M = [17 44 33 70 42 55 90]
M[0]	17
M[1]	44
M[3]	70
M[4]	42

a =
[[ 11  19   5 -11 -25  10  -8 -13]
 [-27  13  -4 -27   4  17 -38 -22]]
Rows and columns are counted from 0.
(0, 0) = 11
(0, 4) = -25
(0, 3) = -11
(1, 5) = 17
(0, 5) = 10

grid =
[[ -1  24  -7  36 -34  16  22 -16   3  -5 -47 -20  18 -31]
 [  3   0   2  32 -34   6 -24  -3 -14   0 -33 -26   2 -43]]
grid[0][0] -> -1
grid[1][2] -> 2
grid[1][1] -> 0
grid[:, 13] -> [-31, -43]
grid[0][5] -> 16
grid[1][5] -> 6
grid[0][11] -> -20
grid[0][6] -> 22
grid[0][8] -> 3
grid[0][3] -> 36
grid[1][7] -> -3
grid[1][11] -> -26
grid[1][9] -> 0

W = [[7, -7, -17, -9, 2, -30, -15], [3, 1, -14, 25, -9, 19, 12], [-2, -10, -11, -2, 0, -16, -12], [-4, 29, 17, -31, 14, 6, -6], [0, -12, 12, -21, 7, -28, -13], [-3, 10, 19, -38, 15, -21, -15], [25, -20, 5, -5, -2, -37, 5], [15, -6, -5, -12, 3, -30, -7], [-17, -19, 7, -13, 5, -21, -21], [14, -1, 8, -32, 11, -41, -13], [-3, -12, -16, 33, -14, 18, 10], [4, -10, -1, 37, -15, 27, 26], [-13, 7, 38, 4, 0, 38, 20], [28, 16, -18, -18, 5, -28, -4]]
W[0][0] => 7
W[7][1] => -6
W[8][5] => -21
W[12][1] => 7
W[8][2] => 7
W[:, 4] => [2, -9, 0, 14, 7, 15, -2, 3, 5, 11, -14, -15, 0, 5]
W[11][4] => -15
W[2][2] => -11
W[7][6] => -7
W[7] => [15, -6, -5, -12, 3, -30, -7]
W[8][6] => -21
W[12][2] => 38
W[4][6] => -13
W[12][3] => 4
W[11][6] => 26
W[3][4] => 14
W[13] => [28, 16, -18, -18, 5, -28, -4]
W[10][5] => 18
W[9][1] => -1
W[:, 5] => [-30, 19, -16, 6, -28, -21, -37, -30, -21, -41, 18, 27, 38, -28]
W[6] => [25, -20, 5, -5, -2, -37, 5]
W[:, 6] => [-15, 12, -12, -6, -13, -15, 5, -7, -21, -13, 10, 26, 20, -4]
W[3][0] => -4
W[1][0] => 3
W[12] => [-13, 7, 38, 4, 0, 38, 20]
W[3][5] => 6
W[:, 1] => [-7, 1, -10, 29, -12, 10, -20, -6, -19, -1, -12, -10, 7, 16]
W[13][4] => 5
W[:, 2] => [-17, -14, -11, 17, 12, 19, 5, -5, 7, 8, -16, -1, 38, -18]
W[9][3] => -32
W[1][6] => 12
W[7][5] => -30
W[0][5] => -30
W[9][4] => 11
W[6][4] => -2

A =
 22  -17    3  -22   29  -27   32  -18   -3   -8
  1   -1    1   -2    2   -1    3   -4    3    0
 -6   -6    5   -3   -2   -1    1    4   12   -6
  9   13   -3   13   -5    2  -24  -21   30   -1
-28    8  -29    8  -13   22   -1   19  -15   -6
 14    0   -5    3   -4   -2    9  -24   39    7
 -7   -6    1   -9    3    1   14   -1    5   -2
  2   -4    4   -3    3   -5    5   -2    3   -2
A[0][0]	22
A[0][9]	-8
A[0][6]	32
A[2][8]	12
A[2][4]	-2
A[7][4]	3
A[3][9]	-1
A[2][9]	-6
A[:, 2]	[3, 1, 5, -3, -29, -5, 1, 4]
A[2]	[-6, -6, 5, -3, -2, -1, 1, 4, 12, -6]
A[3][0]	9
A[0][8]	-3
A[7][5]	-5
A[0][3]	-22
A[7][0]	2
A[4][9]	-6
A[4][8]	-15
A[6]	[-7, -6, 1, -9, 3, 1, 14, -1, 5, -2]
A[6][4]	3
A[2][5]	-1
A[:, 0]	[22, 1, -6, 9, -28, 14, -7, 2]
A[0][1]	-17
A[:, 1]	[-17, -1, -6, 13, 8, 0, -6, -4]
A[0][2]	3
A[6][1]	-6
A[2][7]	4
A[7][9]	-2
A[2][0]	-6
A[1][4]	2
A[7][8]	3
